Below is a small trained network, with its code and all its weights. Each question gives an input and a class and asks what happens when units are switched off, that is, made to give their printed mean instead of their output.

import numpy as np


def w(rows, s, z=0):
    codes = np.array(rows[::2]) - 128.0
    scale = np.full(codes.shape[1], s)
    scale[-1] = z or s
    return codes * scale


def norm(h):
    return h / np.sqrt((h * h).mean(-1, keepdims=True) + 1e-5)


def f(y):
    return np.maximum(y, 0)


def log_softmax(a):
    a = a - a.max(-1, keepdims=True)
    return a - np.log(np.exp(a).sum(-1, keepdims=True))


def net(x, mask):
    res = np.array(x, float).reshape(1, 6) / 4 @ E
    u = 0
    for l in range(3):
        y = f(norm(res) @ A[l][:, :-1].T + A[l][:, -1])
        res = res + np.where(mask[u : u + 16], y, B[l][:, -1]) @ B[l][:, :-1]
        u += 16
    return log_softmax(norm(res)[-1] @ U[:, :-1].T + U[:, -1])


A, B = {}, {}
E = w([
[132,81,175,145,87,146,113,238,242,89,51,140],'x0',
[159,131,111,128,127,55,227,126,77,51,46,214],'x1',
[178,98,41,98,61,129,79,254,23,209,109,141],'x2',
[28,150,158,148,87,75,64,97,60,109,48,70],'x3',
[169,214,103,124,107,165,137,169,106,37,131,63],'x4',
[39,112,208,67,57,168,213,172,81,109,207,162],'x5',
],0.0045)
A[0] = w([
[172,148,98,100,153,73,211,135,105,59,63,218,22],'L0N1',
[229,162,44,172,181,95,86,118,177,115,95,101,39],'L0N2',
[121,143,131,85,148,228,52,128,189,176,185,77,55],'L0N3',
[193,123,91,130,171,167,172,142,158,148,178,159,10],'L0N4',
[199,161,113,110,150,198,155,121,162,126,171,182,26],'L0N5',
[219,120,126,118,188,191,181,177,169,140,163,176,2],'L0N6',
[154,184,69,83,193,130,161,58,43,134,206,100,39],'L0N7',
[102,2,138,151,144,109,141,80,157,236,99,228,76],'L0N8',
[166,233,123,144,91,134,129,173,108,59,143,45,91],'L0N9',
[196,214,109,124,110,173,157,165,130,40,148,86,40],'L0N10',
[95,140,162,157,85,88,89,103,71,90,68,80,73],'L0N11',
[178,102,96,98,152,130,178,134,164,114,166,165,57],'L0N12',
[178,113,44,81,100,135,114,227,69,166,122,148,43],'L0N13',
[183,98,161,171,64,156,118,225,227,50,93,124,85],'L0N14',
[114,134,191,47,80,154,224,187,92,94,205,133,61],'L0N15',
[119,155,176,151,196,131,179,76,192,72,151,113,25],'L0N16',
],0.0071,0.0083)
B[0] = w([
[172,67,159,213,160,77,226,185,69,107,145,73,199],'L0N1',
[80,117,99,161,203,207,148,78,113,180,64,187,219],'L0N2',
[160,105,162,202,158,116,197,183,78,118,158,67,232],'L0N3',
[104,10,150,130,86,81,94,80,177,226,166,107,159],'L0N4',
[77,23,158,100,89,93,102,98,171,199,137,107,162],'L0N5',
[65,2,129,124,84,78,118,71,186,220,181,116,180],'L0N6',
[105,217,116,170,85,71,100,147,182,123,199,221,216],'L0N7',
[131,185,73,39,193,97,158,178,144,93,139,103,246],'L0N8',
[114,119,116,48,195,91,138,118,124,142,132,93,225],'L0N9',
[113,131,78,15,218,95,159,149,141,133,168,94,190],'L0N10',
[72,73,123,150,89,81,106,103,116,119,83,111,190],'L0N11',
[86,44,137,132,101,110,95,114,147,161,147,116,170],'L0N12',
[208,137,212,85,90,120,122,91,107,192,89,123,253],'L0N13',
[108,225,119,157,95,94,105,177,179,123,162,196,254],'L0N14',
[94,100,124,150,181,200,144,97,117,164,85,185,236],'L0N15',
[223,141,207,99,80,140,153,62,178,147,104,124,192],'L0N16',
],0.0091,0.0048)
A[1] = w([
[186,133,164,109,113,149,121,88,158,93,112,122,99],'L1N1',
[139,78,130,167,118,123,158,160,94,85,129,127,108],'L1N2',
[189,117,121,92,84,148,107,145,99,150,119,125,93],'L1N3',
[64,106,110,129,83,112,76,119,106,82,71,78,97],'L1N4',
[112,119,109,48,154,133,148,125,134,117,133,116,100],'L1N5',
[125,129,93,41,167,114,122,133,137,101,135,90,110],'L1N6',
[183,109,116,91,86,152,87,146,81,149,99,131,93],'L1N7',
[142,121,137,160,118,167,98,156,126,143,178,86,107],'L1N8',
[79,107,150,92,109,245,153,144,100,95,132,161,101],'L1N9',
[125,110,5,125,40,170,119,104,109,19,133,130,55],'L1N10',
[136,110,171,110,139,127,151,79,180,85,132,113,116],'L1N11',
[156,132,173,119,108,154,143,75,158,95,122,104,98],'L1N12',
[93,128,118,121,75,116,103,101,90,68,85,83,108],'L1N13',
[187,131,27,118,101,225,74,87,97,14,98,145,6],'L1N14',
[131,128,132,155,143,188,100,153,117,123,173,43,100],'L1N15',
[165,108,81,169,177,172,88,112,147,119,70,131,103],'L1N16',
],0.011,0.019)
B[1] = w([
[171,167,153,87,95,110,107,92,95,141,76,108,154],'L1N1',
[123,138,144,172,165,129,135,132,108,130,130,70,169],'L1N2',
[188,192,188,88,119,129,94,69,146,119,98,90,189],'L1N3',
[118,52,163,120,105,119,147,91,237,186,223,112,210],'L1N4',
[95,139,132,76,157,159,91,130,114,126,148,111,197],'L1N5',
[77,149,102,38,193,133,95,176,135,120,156,87,237],'L1N6',
[215,204,191,81,116,142,143,108,135,130,87,108,202],'L1N7',
[124,125,182,171,131,73,215,131,114,98,112,126,187],'L1N8',
[70,170,45,187,203,196,157,45,136,209,57,155,190],'L1N9',
[95,146,127,72,162,120,33,214,135,71,182,39,128],'L1N10',
[189,167,164,72,108,141,102,132,95,145,96,91,254],'L1N11',
[196,161,180,94,79,146,114,130,99,160,71,122,170],'L1N12',
[106,43,119,106,91,147,147,90,176,190,213,97,202],'L1N13',
[228,70,194,188,118,31,127,102,1,68,33,38,128],'L1N14',
[121,105,141,165,185,60,236,164,76,96,105,85,189],'L1N15',
[51,176,124,137,181,211,203,81,113,193,105,170,194],'L1N16',
],0.009,0.0034)
A[2] = w([
[139,161,94,156,97,101,92,90,100,102,197,175,98],'L2N1',
[159,62,106,153,71,193,66,94,96,90,70,170,5],'L2N2',
[113,117,85,168,157,195,117,99,119,132,85,157,107],'L2N3',
[137,25,19,171,159,196,96,177,137,3,92,163,11],'L2N4',
[153,84,115,145,121,104,173,134,96,77,106,136,90],'L2N5',
[120,117,97,163,128,180,103,133,119,90,129,116,75],'L2N6',
[165,102,138,191,138,129,162,147,98,95,131,94,113],'L2N7',
[147,78,56,143,113,164,74,103,90,25,74,96,22],'L2N8',
[158,109,133,119,68,144,56,181,134,83,153,121,83],'L2N9',
[113,154,118,159,83,137,97,178,171,81,125,166,100],'L2N10',
[157,113,104,109,89,136,123,163,76,162,114,131,121],'L2N11',
[117,174,143,112,153,109,135,143,155,141,143,152,149],'L2N12',
[120,121,97,80,164,120,114,166,123,96,117,104,114],'L2N13',
[153,113,119,138,80,186,96,162,71,38,109,150,29],'L2N14',
[95,58,104,124,77,135,99,117,161,114,141,120,109],'L2N15',
[186,145,160,101,105,152,113,101,120,117,99,122,113],'L2N16',
],0.014,0.018)
B[2] = w([
[94,157,108,163,81,87,118,201,172,100,111,176,145],'L2N1',
[108,130,214,137,77,226,76,140,204,172,128,126,128],'L2N2',
[86,120,120,169,118,179,122,99,90,129,119,158,168],'L2N3',
[121,160,150,157,44,56,43,205,207,94,203,124,128],'L2N4',
[105,134,143,144,160,118,146,147,109,100,140,67,142],'L2N5',
[142,115,125,113,115,141,89,140,117,145,120,144,128],'L2N6',
[137,76,126,176,134,110,126,165,81,93,126,98,166],'L2N7',
[61,186,95,138,112,33,64,134,251,59,148,168,128],'L2N8',
[98,121,88,163,151,174,172,113,89,129,117,159,129],'L2N9',
[102,177,91,180,95,64,100,175,151,83,150,186,138],'L2N10',
[137,151,142,114,121,145,137,90,168,79,122,108,164],'L2N11',
[113,125,106,131,110,146,92,131,104,94,120,115,255],'L2N12',
[119,112,100,101,145,132,92,124,92,107,155,123,172],'L2N13',
[72,117,165,131,180,174,170,145,207,187,117,128,128],'L2N14',
[162,97,143,141,122,143,113,120,160,135,161,128,163],'L2N15',
[173,139,136,122,97,142,84,140,108,106,101,129,189],'L2N16',
],0.017,0.0095)
U = w([
[225,179,209,72,79,144,98,63,129,138,62,101,178],'0',
[121,5,131,128,95,113,140,83,209,195,206,119,149],'1',
[59,155,101,167,194,221,161,67,94,168,57,165,81],'2',
[98,150,82,16,208,101,107,159,117,81,150,80,116],'3',
[146,103,167,209,157,70,202,181,68,77,120,68,83],'4',
[104,208,105,168,53,80,88,168,174,84,147,204,99],'5',
[140,58,134,159,99,161,46,114,83,104,146,137,253],'6',
],0.016,0.0056)

Each question gives the input, the list of numbers given to net, and the class t.
The units are the neurons (one row each of A and B). Each row of codes is followed by its name. A weight is (code - 128) times the scale printed after its matrix; where a second scale follows, it is the last column's (A, B and U).
mask holds one flag per neuron, layer by layer. A switched-off neuron (its flag False) gives its mean, the last column of its row in B, instead of its output. The means were averaged over made-up inputs and are rounded, as every weight is.
A unit's drop is (log p(t) with every unit on - log p(t) with that unit switched off) / (log p(t) with every unit on - log p(t) with every unit switched off).
The circuit of an input: a set's keep is (log p(t) with only the set's units on - log p(t) with every unit switched off) / (log p(t) with every unit on - log p(t) with every unit switched off). Starting from the 12 units with the biggest drops (on a tie, the unit counted first), units are removed one at a time, each time the one whose removal leaves the highest keep (on an exact tie, the one counted first), for as long as the keep stays at least 0.8.
circuit, biggest first: the units of the circuit, biggest drop first
unit that matters most: the unit with the biggest drop
k most important neurons: the k neurons with the biggest drops, biggest first
top k neurons in layer l: the k neurons of layer l with the biggest drops, biggest first
drop when u is switched off: that unit's drop, to one decimal
input [-5,-1,6,6,-2,0], class 0: 2 most important neurons : (L0N13; L1N7)
input [1,5,-7,8,-4,-8], class 1: unit that matters most : L0N11
input [7,1,7,8,-7,-4], class 1: top 2 neurons in layer 0 : (L0N11; L0N16)
input [4,-8,-2,5,8,0], class 3: 3 most important neurons : (L0N9; L0N10; L1N6)
input [8,2,5,1,6,-4], class 5: 3 most important neurons : (L0N14; L2N10; L0N8)
input [7,-8,7,2,7,-7], class 4: circuit, biggest first : (L0N3; L1N15)
input [-5,5,-6,-3,-7,7], class 2: 4 most important neurons : (L0N15; L0N13; L0N9; L0N10)
input [8,-4,-3,7,6,1], class 5: 3 most important neurons : (L0N14; L2N10; L0N6)
input [2,-6,0,5,-2,0], class 4: 2 most important neurons : (L0N3; L1N15)
input [7,-7,0,0,7,6], class 3: 3 most important neurons : (L0N9; L0N10; L0N7)
input [-6,-1,-6,-5,6,-7], class 2: 3 most important neurons : (L0N2; L0N13; L0N8)
input [-1,7,7,4,0,1], class 0: 4 most important neurons : (L0N13; L0N3; L1N7; L1N3)
input [5,7,7,0,-5,-8], class 2: top 2 neurons in layer 1 : (L1N16; L1N11)
input [-1,-1,-8,-2,-5,-2], class 0: most important neuron : (L0N16)
input [-6,5,-4,2,3,-2], class 5: 2 most important neurons : (L0N7; L2N1)
input [-8,7,-6,-2,6,-6], class 5: 3 most important neurons : (L0N7; L0N3; L2N1)
input [8,-1,1,-2,7,-8], class 2: 2 most important neurons : (L0N2; L1N16)
input [-2,0,5,-6,-2,0], class 1: top 2 neurons in layer 0 : (L0N6; L0N4)
input [3,4,7,-3,7,-3], class 0: 2 most important neurons : (L0N13; L0N8)
input [-1,-1,3,-1,-7,0], class 3: unit that matters most : L0N8
input [5,0,-8,-6,-8,-7], class 0: top 2 neurons in layer 0 : (L0N16; L0N10)
input [6,8,7,0,-8,7], class 3: top 3 neurons in layer 0 : (L0N8; L0N3; L0N11)
input [6,-7,-2,2,0,-6], class 4: top 2 neurons in layer 1 : (L1N15; L1N8)
input [7,0,6,-6,-3,6], class 5: top 2 neurons in layer 0 : (L0N14; L0N2)
input [6,7,3,-1,8,-8], class 2: top 2 neurons in layer 0 : (L0N2; L0N8)
input [-2,-3,6,-7,-1,-1], class 1: top 2 neurons in layer 0 : (L0N6; L0N4)
input [-7,1,-3,3,2,-3], class 5: circuit, biggest first : (L0N7)
input [2,6,8,7,4,-7], class 0: drop when L2N1 is switched off : 0.0
